In the rows, 128 means zero.
Each row of numbers stands for one node and depends on some of the facts below. Use the named rows to name the rest.

There are 3 kinds of fact about the nodes: ψ, ζ, λ.
Q102 | ψ tuzil | λ nukla
Q105 | ψ pegre | ζ Q385 Q831 | λ trodam
Q106 | ψ plefla | ζ Q677 | λ dibrar
Q118 | ψ lagroskos | λ nukla
Q124 | ψ bruplom | λ klival
Q134 | ψ plefla | λ susas
Q135 | ψ feflon | λ bropom
Q136 | ψ plefla | ζ Q366 | λ dibrar
Q140 | ψ tuzil | λ dibrar
Q142 | ψ pegre | λ trodam
Q144 | ψ plefla | λ dibrar
Q145 | ψ plefla | λ trodam
Q150 | ψ feflon | λ dibrar
Q161 | ψ feflon | λ klival
Q17 | ψ lagroskos | λ dibrar
Q170 | ψ lagroskos | ζ Q973 Q887 Q280 Q135 Q667 | λ susas
Q174 | ψ pegre | ζ Q944 | λ leli
Q177 | ψ lagroskos | λ klival
Q181 | ψ pegre | ζ Q911 | λ bropom
Q184 | ψ lagroskos | ζ Q660 | λ dibrar
Q185 | ψ plefla | λ dibrar
Q197 | ψ lagroskos | λ bropom
Q20 | ψ plefla | ζ Q985 | λ nukla
Q207 | ψ plefla | λ klival
Q213 | ψ feflon | λ dibrar
Q221 | ψ lagroskos | λ nukla
Q226 | ψ feflon | ζ Q245 Q944 | λ dibrar
Q231 | ψ plefla | ζ Q613 Q616 Q280 Q849 | λ trodam
Q236 | ψ tuzil | ζ Q381 Q464 | λ bropom
Q238 | ψ pegre | ζ Q987 | λ dibrar
Q241 | ψ pegre | λ dibrar
Q244 | ψ feflon | λ dibrar
Q245 | ψ plefla | λ trodam
Q249 | ψ tuzil | λ klival
Q25 | ψ plefla | ζ Q996 Q815 Q911 Q618 Q252 | λ bropom
Q250 | ψ feflon | ζ Q140 Q249 | λ klival
Q252 | ψ plefla | λ trodam
Q26 | ψ pegre | ζ Q745 Q661 | λ nukla
Q265 | ψ bruplom | ζ Q548 Q576 Q144 Q849 Q33 | λ bropom
Q28 | ψ feflon | ζ Q471 Q616 Q319 | λ dibrar
Q280 | ψ tuzil | λ bropom
Q282 | ψ plefla | ζ Q366 Q515 | λ trodam
Q284 | ψ plefla | ζ Q963 Q965 Q185 | λ klival
Q285 | ψ feflon | λ trodam
Q286 | ψ tuzil | λ susas
Q289 | ψ feflon | λ susas
Q298 | ψ plefla | λ susas
Q299 | ψ pegre | λ bropom
Q3 | ψ pegre | ζ Q834 | λ trodam
Q305 | ψ plefla | λ dibrar
Q314 | ψ tuzil | λ trodam
Q319 | ψ pegre | λ klival
Q329 | ψ pegre | ζ Q389 Q841 Q33 | λ dibrar
Q33 | ψ feflon | λ susas
Q331 | ψ feflon | ζ Q161 Q728 | λ klival
Q358 | ψ bruplom | λ dibrar
Q361 | ψ lagroskos | λ leli
Q363 | ψ plefla | λ dibrar
Q366 | ψ pegre | λ trodam
Q376 | ψ feflon | λ susas
Q379 | ψ feflon | λ leli
Q381 | ψ lagroskos | λ nukla
Q383 | ψ feflon | ζ Q649 Q145 | λ susas
Q384 | ψ bruplom | λ dibrar
Q385 | ψ plefla | λ leli
Q389 | ψ feflon | λ susas
Q401 | ψ lagroskos | ζ Q576 Q667 Q99 | λ klival
Q417 | ψ feflon | ζ Q140 | λ trodam
Q424 | ψ lagroskos | ζ Q833 Q145 | λ dibrar
Q427 | ψ bruplom | ζ Q221 | λ trodam
Q438 | ψ lagroskos | λ dibrar
Q445 | ψ pegre | ζ Q673 | λ nukla
Q448 | ψ pegre | λ nukla
Q454 | ψ pegre | ζ Q150 | λ trodam
Q459 | ψ bruplom | ζ Q496 Q314 Q376 | λ dibrar
Q462 | ψ pegre | ζ Q671 | λ bropom
Q464 | ψ lagroskos | λ nukla
Q468 | ψ pegre | ζ Q389 Q102 | λ klival
Q471 | ψ lagroskos | λ dibrar
Q479 | ψ lagroskos | λ susas
Q483 | ψ bruplom | λ susas
Q486 | ψ pegre | λ susas
Q491 | ψ feflon | ζ Q319 Q841 | λ trodam
Q496 | ψ pegre | λ leli
Q498 | ψ tuzil | λ trodam
Q514 | ψ tuzil | λ bropom
Q515 | ψ bruplom | λ bropom
Q517 | ψ feflon | λ nukla
Q548 | ψ lagroskos | λ dibrar
Q554 | ψ pegre | ζ Q613 Q834 | λ leli
Q563 | ψ plefla | λ leli
Q57 | ψ plefla | ζ Q363 Q643 | λ dibrar
Q576 | ψ bruplom | λ dibrar
Q590 | ψ lagroskos | λ susas
Q595 | ψ tuzil | ζ Q285 | λ klival
Q613 | ψ pegre | λ trodam
Q616 | ψ pegre | λ dibrar
Q618 | ψ pegre | λ dibrar
Q643 | ψ bruplom | λ nukla
Q646 | ψ pegre | ζ Q286 Q385 Q17 Q197 Q725 | λ klival
Q649 | ψ lagroskos | λ trodam
Q659 | ψ lagroskos | λ leli
Q660 | ψ pegre | λ dibrar
Q661 | ψ pegre | λ susas
Q667 | ψ feflon | λ nukla
Q668 | ψ bruplom | λ trodam
Q669 | ψ tuzil | ζ Q616 Q145 Q384 | λ trodam
Q671 | ψ pegre | λ leli
Q673 | ψ feflon | λ trodam
Q677 | ψ plefla | λ leli
Q690 | ψ tuzil | λ nukla
Q695 | ψ tuzil | ζ Q498 | λ nukla
Q723 | ψ pegre | λ trodam
Q725 | ψ feflon | λ susas
Q727 | ψ lagroskos | ζ Q479 Q142 Q185 | λ dibrar
Q728 | ψ lagroskos | λ susas
Q733 | ψ pegre | λ dibrar
Q740 | ψ feflon | ζ Q985 Q944 | λ dibrar
Q745 | ψ lagroskos | λ dibrar
Q749 | ψ pegre | ζ Q384 Q659 Q376 | λ nukla
Q76 | ψ tuzil | λ dibrar
Q789 | ψ plefla | λ klival
Q799 | ψ plefla | ζ Q733 | λ dibrar
Q808 | ψ feflon | ζ Q363 Q834 | λ nukla
Q815 | ψ feflon | λ dibrar
Q819 | ψ plefla | λ dibrar
Q828 | ψ pegre | ζ Q298 | λ dibrar
Q831 | ψ pegre | λ dibrar
Q833 | ψ feflon | λ nukla
Q834 | ψ bruplom | λ trodam
Q841 | ψ feflon | λ dibrar
Q849 | ψ feflon | λ nukla
Q872 | ψ lagroskos | λ trodam
Q874 | ψ tuzil | ζ Q660 | λ dibrar
Q877 | ψ pegre | ζ Q285 Q789 | λ dibrar
Q886 | ψ pegre | ζ Q899 | λ trodam
Q887 | ψ tuzil | λ dibrar
Q899 | ψ lagroskos | λ dibrar
Q900 | ψ feflon | ζ Q140 Q244 | λ dibrar
Q911 | ψ pegre | λ trodam
Q917 | ψ bruplom | λ leli
Q92 | ψ feflon | ζ Q616 | λ dibrar
Q928 | ψ feflon | ζ Q314 Q140 | λ bropom
Q942 | ψ feflon | ζ Q834 | λ klival
Q943 | ψ tuzil | ζ Q815 | λ trodam
Q944 | ψ tuzil | λ trodam
Q951 | ψ bruplom | ζ Q305 Q244 | λ bropom
Q958 | ψ tuzil | ζ Q613 Q381 Q841 | λ bropom
Q963 | ψ feflon | λ dibrar
Q965 | ψ pegre | λ dibrar
Q973 | ψ plefla | λ bropom
Q980 | ψ feflon | λ klival
Q985 | ψ tuzil | λ susas
Q987 | ψ feflon | λ klival
Q99 | ψ bruplom | λ dibrar
Q996 | ψ pegre | λ bropom

Some nodes and their rows:
[163 170 122 142 111 122 186 164 137 172 129 161 105 126 129 126 144  56
  70  93 122  94  95 112 145 130 135]: Q144
[175 159 109 135 111 143 147 180 123 143  74 169 120 164 146 126 129  76
 114  90 112 115 154 104 163 117 129]: Q872
[160 152 130 150 125 153 146 176 166 129  85 120 122 152 173 104 115  76
  59 101 105 112 135 138 142 130 114]: Q996
[127 161 123  96 122 146 136 179 183 168  85 159 132 199 162  97 100  98
  68  96 151 125 168 126 152 146 116]: Q25
[140 139 100  91 111 140 162 198 149 179  94 170 109 178 147 125 133 100
 113  92 125 130 155 102 150 140 140]: Q727
[171 192 139 189 118 123 176 146 126 143 101 149 113 133 145 134 127  49
  91  86 102  95  96 101 126 129 125]: Q613
[189 183 113 107 122 122 151 206 115 143 111 149 100 136 138 140 190  77
  96 103  79  86 110 108 178 150 138]: Q385
[191 192 110 107  98 126 165 170 118 115 135 142  90 112 148 133 178 112
 118 108  76 124 143  80 161 139 138]: Q286
[167 132 104 167 111 123 205 188 120 163  79 145  87 102 115 115 162  57
  92 101 131 106 144  92 161 109 109]: Q384
[112 171 103 147  97 121 181 194 158 168  46 136 100 154 138 132 146  94
 117 102 168 136 132 103 134 170 113]: Q749
[180 143  95 178  94 138 204 182 115 135  67 127  85  80 152 123 161  77
 121 115 115 150 178  82 139 105 116]: Q376
[126 183 123 144 101 111 180 163 147 155  57 171 118 174 128 128 133  85
 126  93 161 119 171  84 142 140 105]: Q669
[158 159 121 145 114 115 194 163 138 171 129 157 102 126 129 128 148  72
  78  96 110  95 121 108 142 113 123]: Q887
[120 129 109 147 106 119 222 169 154 214  91 164 103 173 143 141 130  90
 125  81 139 131 159  87 122 143 124]: Q28
[131 142  97 121 101 134 185 194 137 190  69 171 104 153 131 128 136  74
 110  99 152 127 149 102 146 134 134]: Q424
[143 121 110 114 112 138 184 193 157 182  98 146  99 176 159 138 141 121
 129  89 103 131 173 101 137 143 129]: Q740
[167 140 100 126 111 139 159 191 136 162  97 167 101 148 141 126 140  80
 100  92 117 121 138 110 158 119 140]: Q118
[184 135 117 133 111 126 178 179 139 166 117 147  96 139 134 117 148  85
  87  83 105 102 139  96 171 122 130]: Q643
[150 164 112 101 107 132 149 193 155 160  94 155 108 169 141 123 145 101
  95  96 129 115 132 116 162 155 132]: Q20
[170 105 113 149 122 137 171 202 151 173  92 151 116 166 144 145 134  91
 121  95  97 109 163 111 132 124 114]: Q980

Rows to name:
No name comes twice in this set of rows, the named rows included.
[192 168 123 143 124 130 147 175 119 109 102 142 112 145 145 122 151  83
  86 102  85  95 147 108 163  99 112]	Q944
[183 145 112 153 108 132 187 174 121 174 126 171 105 125 136 129 135  52
  87  88 110 101 110 108 151 102 143]	Q381
[152 157 136 123 122 143 144 171 168 141  90 158 130 181 162 106 108  93
  77 104 121 111 183 116 154 114 106]	Q943
[171 163  99 116  98 146 168 175 128 154 104 162 105 113 152 116 132  81
 107 103 113 145 159  89 153 133 146]	Q590
[139 180 110 110  88 130 188 156 146 194 112 191 111 147 145 126 115  84
 121  84 148 149 154  73 131 154 149]	Q170
[141 155 131 132 120 146 148 177 177 150  74 133 128 180 170 110 109  91
  80  99 124 123 143 128 136 147 116]	Q181
[179 194 111 119  98 137 161 173 132 129 113 145 102  99 146 110 147  81
  82 108 113 134 132 101 155 136 138]	Q298
[148 159 109 114 114 130 165 190 141 158  94 150 107 141 135 120 149  85
  84 105 121 111 125 114 153 137 129]	Q819
[166 166 112 121 121 130 157 196 132 144 103 124  95 137 144 142 175 100
 102 100  78 100  98 115 150 157 140]	Q831
[193 150  97 117 119 139 149 194 108 129 103 160  99 155 134 141 159  87
 120  88  77 106 126  99 171 125 148]	Q197
[173 168 133 169 112 116 194 152 126 155 122 165 104 136 129 128 137  56
  81  89 112  90 120 101 138  98 118]	Q280
[165 171 116 127 121 128 164 197 133 150  93 150 114 132 145 124 164  63
  78 107 107  96 124 111 164 144 125]	Q677
[134 125 110 155 105 123 218 174 142 199  91 159 102 149 143 141 132  81
 126  82 133 124 155  90 120 128 122]	Q92
[168 182 126 151 115 125 167 160 130 152 106 164 110 142 129 127 136  56
  85  92 118  95 106 107 149 116 125]	Q973

The same nodes again, as new rows of numbers:
Some nodes and their rows:
[157 157 120 191 187 115 168 149 148 163  88 137 133 140 121 159 146 167
 130 140 153 152 108 119 115 113 115  85 115 126 150 139 135 165 120 113
 170 123 106 137  72 122 116 131 104 133 133 140 143 136  96]: Q140
[140 146 116 173 163 111 181 107 125 134 171 116 114 143 133 154  93 163
 125 128  95 127  99 107 133 133 127 134 130 146 126 136 123 120 130 134
  90 140 121 125 173 149 117 121 125 136 123 125 169 119 113]: Q659
[183 142 132 131 161 133 107 156 122 111 120 135 137 128  84 134  80 142
 159 107 125 127 126 144 127 119 130 130 114 143 162 131 150 126 137 168
 134 160 129 134 158 115 117 137 123 125 145 162 154 123 142]: Q417
[150 112 122 132  91 110 125 113 133 121 111 133 130 122 115 135 144 133
 106 122 132 145 136 115 135 131 136  99 121 135 118 120 119 126 134 119
 105 120 128 119  98 108 161 122 146 131 129  99 121 147 118]: Q996
[ 82 113 133  91 111 173  67 112 135 147 150 108 127 135 129 106 105  87
 146 138  87 105 148 159 137 138 132 154 143 118 139 140 118 113 128 129
 125 147 186 138 165 137 110 127 129 119 114 128 105  94 145]: Q329
[132 124 138 109 129 137 103 123 132  98 102 125 135 117  98 122 125 112
 143 116 127 128 148 155 129 124 133 132 123 131 147 123 131 105 126 148
 139 142 151 134 136 121 130 151 134 126 138 143 117 127 150]: Q331
[ 84 124 113 136 136 126  82 109  88 152 127 128 125 137 151 130 163 108
 108 151 116 132  98 117 115 138 130 141 129 120 109 130 116 112 138 116
 103  80 119 121 102 135 130 116 127 122 115  90 115 133 104]: Q363
[ 54 124 124 158 103  98 141 112 161 164 172 111 115 145 166 120 130 141
 111 146 106 132 113  84 138 137 145 154 133 135 112 129 112 174 132 118
 109 111 119 134 132 129 128  87 156 130 105  95 155 138 110]: Q381
[138 128 129 135 132 114 170 110 163 117 158 110 123 131 122 140 109 143
 110 129 103 132 132 118 135 136 136 133 127 155 110 133 138 116 137 127
  97 142 135 121 134 135 159 125 147 136 120 118 154 148 112]: Q361
[192 147 141 128 201 168  59 169  95 116  90 132 138 119 113 146 102 123
 173 120 116 125 124 193 116 114 117 125 120 113 174 140 157  72 117 162
 162 161 157 141 143 135  82 145  97 127 147 168 132 111 136]: Q459
[135 123 129 112 149 129 123 131 107 120 124 116 132 124 132 134 100 126
 114 126 115 128 113  98 115 132 139 167 122 144 110 128 136 101 139 144
  96 118 131 121 147 144 137 122 137 131 126 121 135 145 121]: Q563
[133 117 128 140 104 102 167 127 164 148 108 131 125 119 159 120 134 149
 122 124 154 134 133  91 136 121 124 132 137 105 141 123 108 175 123 117
 150 119 115 134 127 115 120 113 119 129 133 134 138 143 127]: Q102
[158 125 125 120 116 124 136 127 138 122 163 115 121 132 124 143 110 141
 111 133  94 132 132 143 130 143 137 119 130 134 108 137 144 110 133 116
 103 140 138 125 127 136 146 112 144 130 122 111 127 131 107]: Q590
[ 78 118 129 159 118  95 186 155 139 140 107 144 132 136 106 108 149 132
 119 130 133 137 128  64 129 118 131 130 123 157 138 115 107 191 131 123
 173  97  82 132  90 105 143 151 145 127 125 122 153 149 121]: Q285
[137 106 128 150 118  98 133 122 172 121 162 120 121 132 134 134 115 148
 114 135 126 140 120  97 137 129 148 138 118 151 108 131 129 150 129 130
 115 125 126 131 119 117 141  87 179 131 110  90 149 174  90]: Q221
[142 130 115 150 111 129 104 105 106 121 123 134 120 127 120 140 157 105
 128 138 107 141 125 124 133 135 124  89 130 135 131 117  93  93 126 114
 106 121 135 123 117 119 141 147 131 127 130 101 120 103 120]: Q733
[125 132 116 152 124 109 146 101 147 145 158 121 116 146 125 144  98 149
 121 128 120 117 114 138 138 130 134 136 119 142 120 135 120 141 142 126
  88 146 117 129 136 127 133  96 130 124 117 106 160 131 115]: Q649
[ 86 131 140  72 121 145 131 113 143 141 139 110 127 129 128 117  83 127
 137 121 123 109 149 129 135 124 127 172 130 112 138 153 146 148 130 131
 108 150 162 126 180 141 122 129 133 130 121 146 121 125 144]: Q554
[168 130 140 108 126 113 163 145 162  92 129 128 130 116 144 127 116 154
 136 110 149 138 150 151 133 124 121 126 125 107 140 135 152 128 117 134
 138 149 137 124 129 130 126 121 128 136 137 155 131 147 139]: Q695
[135 136 142 100 110 144 130 100 129  94 159 125 117 123 132 114 133 107
 147 118 129 103 131 166 141 126 130 134 131 119 124 133 146 109 113 144
 110 146 155 131 150 147 127 108 114 126 126 134 125 101 157]: Q468

Which node is each row?
No name comes twice in this set of rows, the named rows included.
[ 64 139 103 168 160 104 134  98  93 172 150 127 128 152 145 127 106 151
 106 141 149 109  72  97 112 131 128 184 128 131 117 129 121 164 145 128
 101  91  88 127 140 146 108 107 113 120 127 122 158 120 126]	Q145
[106 139 121 187 164 127  98 145 113 181  87 132 131 136 140 141 149 137
 132 140 131 129 102 105 114 112 111 128 125 119 171 130  98 155 127 121
 163 122 110 140 122 125  88 150  97 125 136 141 145 105 117]	Q384
[102 110 130  74 104 162   6 106 115 115 176 114 116 127 137 118  78  86
 138 115  81  75 101 147 134 132 139 187 137 125 132 136 105  56 141 164
  48 142 154 137 219 144 100  98 120 116 126 132 125  88 159]	Q231
[183 117 125 103 132 165  84 116 134  98 166 107 124 123 100 141 106 109
 139 134  97 126 150 211 132 146 141 125 133 142 111 128 139  58 132 138
  98 172 196 126 136 128 152 135 151 122 121 119  96 131 120]	Q727
[151 137 127 116 170 164  87 105 123 135 178 101 125 144 118 140  84 124
 147 139 103 118 132 212 139 141 129 140 133 124 122 142 148  95 126 134
  93 175 187 132 161 147 120 114 136 123 120 132 119 103 121]	Q424

Now the same nodes, written a new way:
Named rows:
[148 126 144 138 172  82 127 143 144 123 150 129 123  91 144 122 178 138
 105 134 142 154 136  67 121 102]: Q819
[143 123 148 151 178  86 124 138 161 150 129 133  99  93 122 132 168 144
 125 132 127 148 137  50 132 120]: Q728
[142 135 130 148 194  69 116 133 156 153 144 122 110 101 117 141 176 153
 125 128 105 154 142  60 125 113]: Q376
[156 100 133 152 177 103 121  95 170 138 149 142 154 110 141 119 159 146
 125 150 164 159 143  73 111  77]: Q106
[166 124  88 165 166 103 134  86 195 152 160 114 158 107 130 139 182 168
 155 108 154 159 140  61 104  60]: Q92
[143 113 130 169 241 148  92  38 145 125 176 100 153  61 131 126 158 156
 116 160 151 143 139  86 150  79]: Q417
[114  81 130 153 187 117 127  88 190 144 157 101 153 121 138 165 182 128
 138 154 134 153 158  78 123  69]: Q331
[157 102 135 157 174 114 124  96 173 123 149 139 155 110 151 128 169 134
 124 152 168 161 146  80 102  69]: Q25
[153  69 150 182 151  73 148 111 194 164 152 116 184  75 148 124 165 150
 142 226 115 169 143  88  90 101]: Q554
[117  95 107 181 188 110 120  69 160 113 134 105 159 116 116 123 185 147
 129 129 138 150 120  73 114  63]: Q427
[137 110 120 170 170  97 120  97 171 144 164 150 152 103 147 116 159 150
 128 162 160 165 159  78 112  81]: Q238
[114 162 117 178 171  93 142 133 157 112 163 133 118  81 136 130 209 124
 118 163 121 173 147  80 133 101]: Q514
[139 106 105 179 201 120 105  67 170 123 133 109 145 111 115 124 180 151
 131 144 132 151 126  71 106  80]: Q459
[127 136 130 156 167  75 126 146 145 128 164 137 122  85 149 120 179 141
 109 146 138 161 153  73 121 105]: Q831
[144 123 153 157 173 104 133 138 163 123 132 118 107  89 145 145 188 125
 120 137 131 147 142  63 123 107]: Q361
[ 90 101 116 176 173 126 141  89 201 147 175 125 148 119 133 147 191 122
 134 190 136 171 170  78 142  74]: Q595
[134 135 120 156 185  89 121 113 158 112 117  88 115 110 146 119 215 143
 110 132  90 146 132  68 118 107]: Q643
[126 130 114 165 187  87 118 122 146 109 128 101 117 102 117 128 203 141
 115 121 110 149 121  65 110  99]: Q576
[143 147 130 142 182  78 127 116 158 128 134 106 119 102 162 129 204 144
 121 126 102 151 150  75 129 103]: Q667
[162 122 130 171 237 152  91  47 162 121 167 106 146  68 139 138 168 145
 121 170 145 148 146  90 126  84]: Q928

Rows to name:
No name comes twice in this set of rows, the named rows included.
[128 130 118 169 186  97 121 124 148  93 129  97 120  99 126 138 212 129
 113 127 113 149 123  73 102  94]	Q515
[146 149 125 143 178  79 130 119 162 128 136 103 121 100 162 129 206 147
 122 123 104 152 148  72 127 101]	Q849
[139 134 137 153 187  85 126 133 158 125 144 110 117  96 139 153 197 134
 121 134 108 154 148  74 115 102]	Q379
[117 130 129 154 180  76 133 120 134 112 150 112 134  90 133 136 191 139
 121 109 127 151 132  76 136  82]	Q285
[109  77 129 158 166 117 128 107 193 148 178 122 154 116 156 148 172 129
 123 176 157 159 178  77 122  74]	Q468
[ 96 149 129 169 184  67 125 134 156 149 144 168 100 118 114 123 178 133
 121 169 103 177 158  70 144 119]	Q985
[128 167 126 175 226 133 104  96 142 122 187 117 106  45 129 115 184 142
  95 191 122 161 147  76 164 123]	Q140
[159  85 148 166 172  65 144  73 186 160 116  94 184  84 153 113 179 156
 154 200  83 161 127  95 106 101]	Q808
[122 121 147 157 167  95 140 126 137 111 138 116 123  78 138 127 183 132
 118 115 147 144 125  65 143  92]	Q872
[117 131 131 153 181  75 133 121 133 113 150 110 134  87 132 136 192 139
 119 111 126 150 131  76 136  85]	Q673
[121 114 151 140 171  79 133 137 126 108 150 131 134  96 144 120 177 129
 100 125 150 152 136  74 134  87]	Q245
[ 86 127 130 162 182 114 140 134 171 130 181 105 115  87 136 150 208 114
 107 183 114 163 163  72 157 104]	Q249
[112  95 157 143 169 115 140 139 170 125 145  96 113  93 145 159 193 112
 117 140 135 141 148  62 140  99]	Q177
[141 111 113 171 164  96 123  99 178 147 166 148 155 106 147 117 161 154
 133 156 163 166 160  75 109  77]	Q329
[157  92 139 154 173  95 126  97 170 141 145 137 161 102 140 116 158 146
 128 163 155 161 136  76 108  82]	Q57

